Each row is shifted at random along 3 fixed directions that mean nothing.
Known rows, with every step that occurs:
mado > vipup > megopu > bami: [  -5 -194  100   27  -19   89 -164 -306   22   75 -108 -207  -52   32
  -94   30  188 -130   14   25 -124  -77 -253   64 -114   -3   28  111
  -58  -32  369  -64  -38  133   42  203  -91   26   92 -116  -94 -250
  303  -42]
bami > fari > megopu > nonisi > zifot > garomez > vipup: [  60  311 -192  -41  386 -347  199 -304  168   79 -444 -114   26   -5
 -147  108   80  123  105 -115  -91  415  -29  -12 -105  -71  -46  302
   25  109   -3  -34  119   -2  -44  -19   30  224  -11  294  -45  107
    9   21]
vipup > nonisi > zifot > garomez: [  73  -79 -194  -64  124  -75  -50 -226   38  -36  -61   94  -18   70
 -131   93   77   12 -129 -121 -124  133   15   47  -73   -8  -20  169
 -112   20   56   30  210  -32    8   42   36    4   80   70  -53  -67
   13  102]
bami > nonisi > garomez > vipup > fari: [ 178 -154  -90 -117   97  -17  299 -273  -34 -172 -331  -83 -178 -167
   -2   50   64 -155  -68 -112  -67  253  -77 -268  -21  136  153  -23
 -268 -194  344  -48  -66   99  -61  115 -300  -97 -167  149 -223  113
  233 -184]
vakoz > fari > megopu > nonisi > zifot > garomez > vipup > mado: [-135  -67 -104   34   83  -42  155 -392   65  -83  -63  183   28  107
   48  -83   71  -21 -149   -4   -4  101    5   38 -117   20 -242  190
 -171  -38  286  195 -133   85   86  207   27  146  272   -9 -178 -307
  155 -210]
mado > vipup > fari > vakoz > nonisi: [  76  -34 -203  -61   96 -157  278 -184  160    3 -456   19 -388  -13
  -59  -68   23  248  -35 -149 -125  372  163 -367   82 -107  160  140
 -141   77  -64  -16   33 -107   94 -172   36   19 -122  274  -31  205
  150   40]
vakoz > garomez > vipup > fari > megopu: [ -39   34 -469   72   72 -185  207 -151  -80   13 -602  307   38   47
   48 -159 -100  192   46 -305   53  230  151 -235   45 -228   21   83
  -81  -23 -147  171  -97   61  149 -195   40   97  -17  336 -179  180
  195 -107]
mado > garomez > vipup > fari > vakoz: [  81 -204  231   19 -145   34  136 -281  195   60  183  -33  -82   59
  162  115   30 -297  -28   52 -220    3 -215  -25 -123   61 -254  214
   64   49  405    4 -263   11  -61  321 -185   77  148  -79 -126 -313
  338  -71]
tupig > fari > megopu > nonisi > garomez > vipup: [ 107  145 -173 -133  246 -249  326 -294  -71  -50 -421  104    1  -39
 -115  -54  -24   40    8 -200  -39  282   71 -167  -73  -17  141   10
 -207 -152   35  -86   -8  -31  -80 -128  -72  148  -61  237  -70   46
  117 -212]
bami > tupig > garomez > vipup: [ 105 -265  -72 -241   92   35  219 -168 -350 -141 -333 -125 -198  -60
   53   34  142 -216  -26 -299 -196  105  -24 -217  -67  256  121 -291
 -259 -142  308  -29 -240   84   34   66 -177  -47 -167  189 -110  208
  230 -205]
bami > fari > megopu > nonisi > garomez > vipup > mado: [  33 -160  134  -30   76   92  182 -455   10 -163  -23 -139  -85 -151
    0   73   97 -161 -172   61 -128  126 -190  -85 -126  182  -35   90
 -289 -188  464  -12 -179  147 -127  201 -194  -63   97  -77 -218 -211
  264 -391]
bami > nonisi > zifot > garomez > vipup > megopu > fari > vakoz: [  83  111  156  108   24  -11   45 -396  508   55  236 -137   52  102
  -18  192  138 -210   21  175 -279  124 -226  191 -324  -52 -255  458
  154   81  435  -83 -105   15 -115  400 -120  218  268 -176  -45 -401
  110  109]
zifot > garomez > vipup > nonisi: [   1 -162 -251   63   54  -81   41 -212  -53  -71 -211  284  -63  115
   15   23  -80   -9 -225 -156   18  154   39  -10   51  -71  -65  120
  -78   32    6  143   40  -22   79   55  -86   70  158  124 -104  -20
   19 -111]
mado > garomez > vipup > megopu > fari > vakoz > nonisi: [  57  100 -206  143  101 -251  133 -289  274  113 -223  102  -40  113
  -11   66  -36  239  -38  -25 -114  320   62  -11  -81 -246 -127  409
  152  178  -96   10   58  -24   40   56  179  186  158  177    6 -120
   64   54]
mado > vipup > fari > megopu: [ -21   39   21   97  -73   82   39 -220  184   80    2   -6   -7   33
  -51   71  170 -139  155   81 -126  -38 -135   34    6  -61 -110  237
   -8  -23  252  -88 -105   96  -64  210 -141   92   57 -134  -38 -235
  311  -30]
tupig > bami > nonisi > mado > vipup > megopu > fari > vakoz: [  27  187 -301   95  174  -75   29 -274  242  -56 -398  -60  -31   33
  -55 -133  -49  206   10  -85  -90   18   34  -97 -130 -240  162  132
   51  -85   69  -66 -124    3  -59  -31   10  137   33  199  -33  113
   94  -94]
nonisi > fari > megopu > bami: [  41   18  118  -69  199   43  -16 -304  142   27 -159 -225  -67  -99
 -114  -71  123  -17  112  -64 -142   14 -248  -73 -141  119  140  153
 -101 -187  378 -180  -33  100 -119  -16  -79   64   48   50   -1 -158
  198  -26]
nonisi > bami > megopu > fari: [  75  223  208  -82  371   59    5 -286  268  165 -170 -781   -9 -257
 -188  257  250  -39  342   65 -352   90 -400   22 -161  157  171  365
   94   -5  371 -292  148  119 -354  178  -98   99 -242   88   67   41
  132  217]
nonisi > bami > fari > vakoz > mado: [-150 -191    4    2 -104  194  248 -126  -18 -114 -197   38 -250  -89
   71 -350  -60   46 -114  -86 -166  -96   27 -474 -120   75   73 -121
 -307 -239  294  195 -283  -25  121  -24  -31  -78   18  241 -180   12
  112 -236]
zifot > garomez > vipup > fari > vakoz: [-109  -21  -16  229 -194   41   49 -124  263   38  120  336  139  307
  255  -29 -219 -136  -11   17 -113 -129  -64   60  -70 -223 -392  277
  220  117  156  195 -208  -38   91  296  -67  242  312   20  -58 -355
  101   30]
garomez > vipup > megopu > fari > vakoz > nonisi > mado: [   7    0 -123   83  148  -67  203 -369  256  -73 -175  -33 -170  -24
   26  -58   10  157 -100   90  -93  151    9 -157 -128  -32   44  217
 -115  -69  223   96  -49  -40   57   25   50  103  188   14  -42  -88
   -2 -100]
fari > megopu > bami > nonisi > mado: [ -48  222 -211  268  131   34 -198 -272  284 -125 -167   56   59   -2
 -121   -8 -114  281   32  152   19 -197  -63   83 -119 -143   15  162
   -6  -94  125  -55  130   80   21   37  110  112  259   77   81 -115
 -131 -149]
nonisi > mado > garomez > vipup > megopu > bami > tupig > fari > vakoz: [-168 -180 -104  141 -264  182  -37 -214  -71 -263 -127  394  105  108
  222 -333 -149 -156 -184  -54 -106 -336   65 -196 -190  -89 -198 -188
  -22 -320  223  258 -465   82  141  159  -56   75  331   48 -288 -243
  228 -388]
fari > vakoz > mado > garomez > vipup > megopu > nonisi > bami > tupig: [ -12  -25  -52  273  -47   74 -109 -379  110 -109  -68   46   25  147
   88   11  -28  -46 -155  179 -140 -139 -114   17 -194  -47 -300  222
    8  -26  257  145  -42   80   50  289   53   94  288   13 -119 -306
   37 -192]
vakoz > nonisi > mado > vipup > garomez: [  59 -116  141  -14  -90  117   73 -348   64  -10  187 -196  -51  -35
  -38  324  160 -210 -179  181 -140   18 -167  113  -19  119  -95  212
 -169  113  388  -20   86  121  -27  387  -98  -12  124 -278  -85 -300
   82  -53]
zifot > garomez > vipup > megopu > nonisi > bami: [  31  -44 -353  127   69  -86   14 -384 -159  -70 -454  237  115   68
  -14 -257  -52  -15 -181 -117   39   29    0  -97  -85  -71   46  -56
 -205 -167  132  161    3    2  165   27 -113  141  191  168 -195  -53
   62 -186]
tupig > fari > vipup > mado > garomez: [-285   62  -72  263 -142   78  -68 -102   16   18  252  439  245  264
  151   68 -240  103  -59   34  -25 -340   43  283   28 -297 -412  145
  213  104  -43  192 -117   92   18  337  126  147  339   28  -28 -445
  172 -211]
bami > fari > megopu > nonisi > zifot: [ -45  150  -68   92   56  -10   26 -269  263  -26   18   83   33  -18
 -129  -78  107   75  128  160  -88   35   35   23 -185  -11 -115  159
  -63 -147  123 -115   78  -20  -30   83   -4   98  164   61   57 -273
   71  -63]
garomez > vipup > nonisi > bami > tupig: [ -13 -142 -329   53  131   49  -12 -218  -76 -198 -497   18 -199  -33
  -47 -145  -15   87  -75 -144  -10   45   44 -263   85   67  148  -79
 -192 -217  120  101   68   23    8  -65 -116  -50  -64  284 -122  302
   21 -208]
megopu > nonisi > zifot > garomez > vipup > mado: [ -79  -57 -188   24  221 -149   36 -346    7  -45 -139  112   44  180
   59   65  -60  105 -158  -42   16   50  -10  110  -88  -60 -178  146
  -61   78  112  196   66   54  105  170   87   99  212  137  -49 -149
   54  -72]
mado > garomez > vipup > megopu > fari > vakoz > nonisi > bami > tupig: [  95   -2 -474  -10  174 -183  140 -316  -85 -113 -815  -10 -173  -81
  -49 -235   50  239  -90 -291 -106  339  139 -453  -19  -88  190  -25
 -155 -182  -34  102  -17   66   55 -190   67  -25 -129  461 -232  426
  122 -142]
tupig > megopu > nonisi > garomez: [ 302 -267   82 -365  116   47  242 -397 -396 -218 -156 -168 -122 -264
 -183   20  283 -262 -125 -145 -254  196 -110 -250 -216  344  392 -257
 -587 -383  391 -254 -100  -30 -125  -82 -217 -136 -146  -42 -120  -64
  268 -214]
mado > vipup > nonisi > fari > megopu > bami > tupig > garomez: [   1   19  -35  128  -37  145 -214 -196   66 -105  -51  185  177  162
   34  -11   -6 -109  -23  -57 -138 -149  -28  135 -107 -100 -144  119
   81  -84  173  -89  -48  188  -19  227  -40   92  164  -60  -49 -280
  188 -163]
tupig > fari > vakoz > nonisi > zifot > garomez > vipup > mado: [ -17  192 -201 -136  531 -352  306 -275  228   22 -430 -153 -196   91
 -103  173  -90  375  -65 -234 -178  397   88  -66  -11  -94   76  363
   32  304  -94  105   90  -86    0 -120  251  221  -33  353  -19  217
  -15   93]
tupig > fari > vakoz > nonisi > zifot > garomez > vipup > megopu: [ -19  -48 -176   10   -2 -104  274 -318   75  -82 -161  301  -40  108
  -52 -156   59  -62 -154 -105 -136  197  151 -125 -145  -59  -47  104
 -154  -40  152  192 -233 -113  201   67  -35  221  254   23 -209 -183
  127  -97]
bami > tupig > fari > megopu > nonisi > garomez > vipup: [ 157  282   -1 -120  396 -174  218 -293  123  -69 -309 -303  -53  -67
 -152  287   70  -11  122  -52 -223  308 -131   -3  -84   81   51  272
  -28    5  120 -241  135   36 -286   15  -52  164 -151  156   34   39
   27  -53]
vipup > fari > vakoz > nonisi: [ 140 -348   89 -187  -59  129  331 -298   68 -160 -111 -102 -535 -185
   -7 -112  169  -95 -181  -73 -277  260  -25 -443  -52  264  198  -39
 -399 -145  370  -82 -176  -77   27  -51 -210 -127  -27   46 -101  -25
  249  -76]
megopu > fari > vakoz > mado > vipup: [-237  139 -267  123    5 -156  124   16  123  156 -310  283    0  284
  107 -165 -177  357   84 -117   24  -24  211 -162  -16 -437 -157  175
  119   92 -225  204   -2    0  163   -5  292  119   15  337   75   -3
   43   64]
tupig > megopu > bami > fari > vakoz: [ -52  -82  126  -52   15  126   73 -148   61  -65 -212 -118 -100  -89
  -25 -172   -5    4   89 -124 -289   -9 -100 -241 -189   28  170  -17
  -44 -159  209 -105 -325  -53  -31  -83  -63   78   20  179  -78  -31
  219 -122]

Rows:
[  96    8 -188   88   49  -79   14 -328  130  -40 -102   33   12  -48
   -3   61   22  151 -159   49 -162   89    6  -48 -144 -106  -58  239
  -21  -29   39   21   55   49   -7   71  182    7  162   28  -82 -158
   71  -41] => vipup > megopu > fari > vakoz > nonisi > mado > garomez
[-119  -28 -235   41 -111  -67   26 -236   30  -17 -226  400   74  156
   10 -248   52   62 -169 -143  -54   93  232 -220 -191 -294 -162  103
 -103 -106  -12  296 -107   34  188   67  112    9  168  132 -243  -96
  153  -63] => bami > megopu > fari > vakoz > mado > vipup > nonisi > zifot > garomez
[-183    6 -144    2   57   85  -12 -142  -47 -178 -260  115  142  136
   45 -136    3 -130   12 -136 -156 -139  -22  -20 -139  -38 -117  -14
   41 -143  172  145 -157  147   78  204  -57  158  126  153 -161 -150
  127  -58] => nonisi > zifot > garomez > vipup > megopu > bami > tupig > fari
[  79  186 -215 -167  379 -368  310 -326   72   70 -499  -81  -85   -5
 -152    5  167   99   60 -209  -53  503   35 -105  -92   22   12  247
 -133   60   80   -8   85  -33   -4  -90   60  222  -58  269  -98  105
   57   13] => vakoz > fari > megopu > nonisi > zifot > garomez > vipup
[ 133  -41   20   72  108  -39   36 -430  176   46 -278 -242  -80 -147
 -153   71   63  -13  -29  -40 -188  248 -117 -151 -145   29  104  287
 -117   53  261   43  -37  -84  -32  -26  -84  117   30   48 -229   93
  136 -134] => fari > vakoz > garomez > vipup > nonisi > bami > megopu
[  98   10 -186  -11   29  -13  140 -324   86  -89 -265 -123   18  -60
   -1  -47   18   -2 -114 -115 -175  103  -50 -133 -200 -125  110  101
 -161   -9  210   -8 -169   62   14   50  -46   68   15   71 -149   11
  172 -121] => tupig > bami > nonisi > mado > vipup > megopu > fari > vakoz > garomez
[ 112  199 -184 -199  530 -360  321 -263  -44  -18 -783 -319 -283  -78
  -58   78  -59  268  -50 -291 -192  373   12 -326  -61   29  158  130
  -42  102  -90  -10   72    6 -108 -198  146   96 -270  574  -86  421
   47  -83] => megopu > nonisi > bami > tupig > fari > vakoz > mado > garomez > vipup
[  62   35 -230   45  113 -154  217 -395  120   31 -427   40  -46   36
  -49 -234    5   83 -118 -162 -130  261  -15 -243  -95  -99  112  158
 -161  -31  193  127  -41  -38  108  -13  -28  181  115  190 -158   42
   57  -40] => zifot > garomez > vipup > megopu > fari > vakoz > nonisi > bami
[-129 -169 -179 -203  -54   49  143  -91 -292 -135 -648   90 -229   57
  104 -212  -81   46 -249 -437 -137   74  156 -454  -34  -94  110 -212
 -156 -106  -18  168 -234  179   92 -115   25 -128 -142  387 -315  232
  236 -170] => megopu > bami > tupig > fari > vakoz > mado > vipup > garomez
[  -5  -50 -173  118  -74  -55  236 -310  124  -34 -246  262  -27  118
   69 -288 -121    1 -135  -85  -66   74   22 -257  -11  -86  -36   82
 -183  -12  236  228  -96  -71  212   97  -94  184  206  163 -146  -78
   56 -112] => zifot > garomez > vipup > fari > vakoz > nonisi > bami
[  67 -110   37 -106  113   79  100 -233   -2 -153 -169 -163 -265 -103
  -40   70   23  -16 -233 -114 -331   35  -67 -234  -98  143   36  118
 -143  -40  160   -6  -46   51 -147   34   32  -86  -65  160 -163   22
  139 -141] => vipup > nonisi > bami > tupig > fari > vakoz > mado > garomez
[ -31   15 -160  129  -20  -72  -11 -209  110  -82 -224  133   26  -40
   35 -112 -166  262 -140    6  -79   -4   52 -173  -89 -155  -82  100
  -16  -19  -30   99   40   47  118   19  212   14  175  250  -88  -72
    4 -177] => megopu > bami > fari > vakoz > nonisi > mado > garomez
[  -2  -31  130   22   71   68  -19 -278  244   -9 -264 -348 -167 -126
  -36  -30   61    6   -1   26 -239   50 -187 -193 -165  -20   88  167
    1  -75  315  -32 -172   37  -56   27  -50   15    4   29 -205    4
  223 -128] => nonisi > mado > vipup > megopu > bami > fari > vakoz
[ 131 -218  206  -86  108 -153  134 -452  247   71  212 -115 -249   54
  -94  201  182  -83 -172   94 -155  199 -100   24 -220  133 -156  335
 -135  112  397   50   20  -49  -22  211   36   -6  182 -112  -98 -279
  191 -100] => fari > vakoz > mado > garomez > vipup > nonisi > zifot
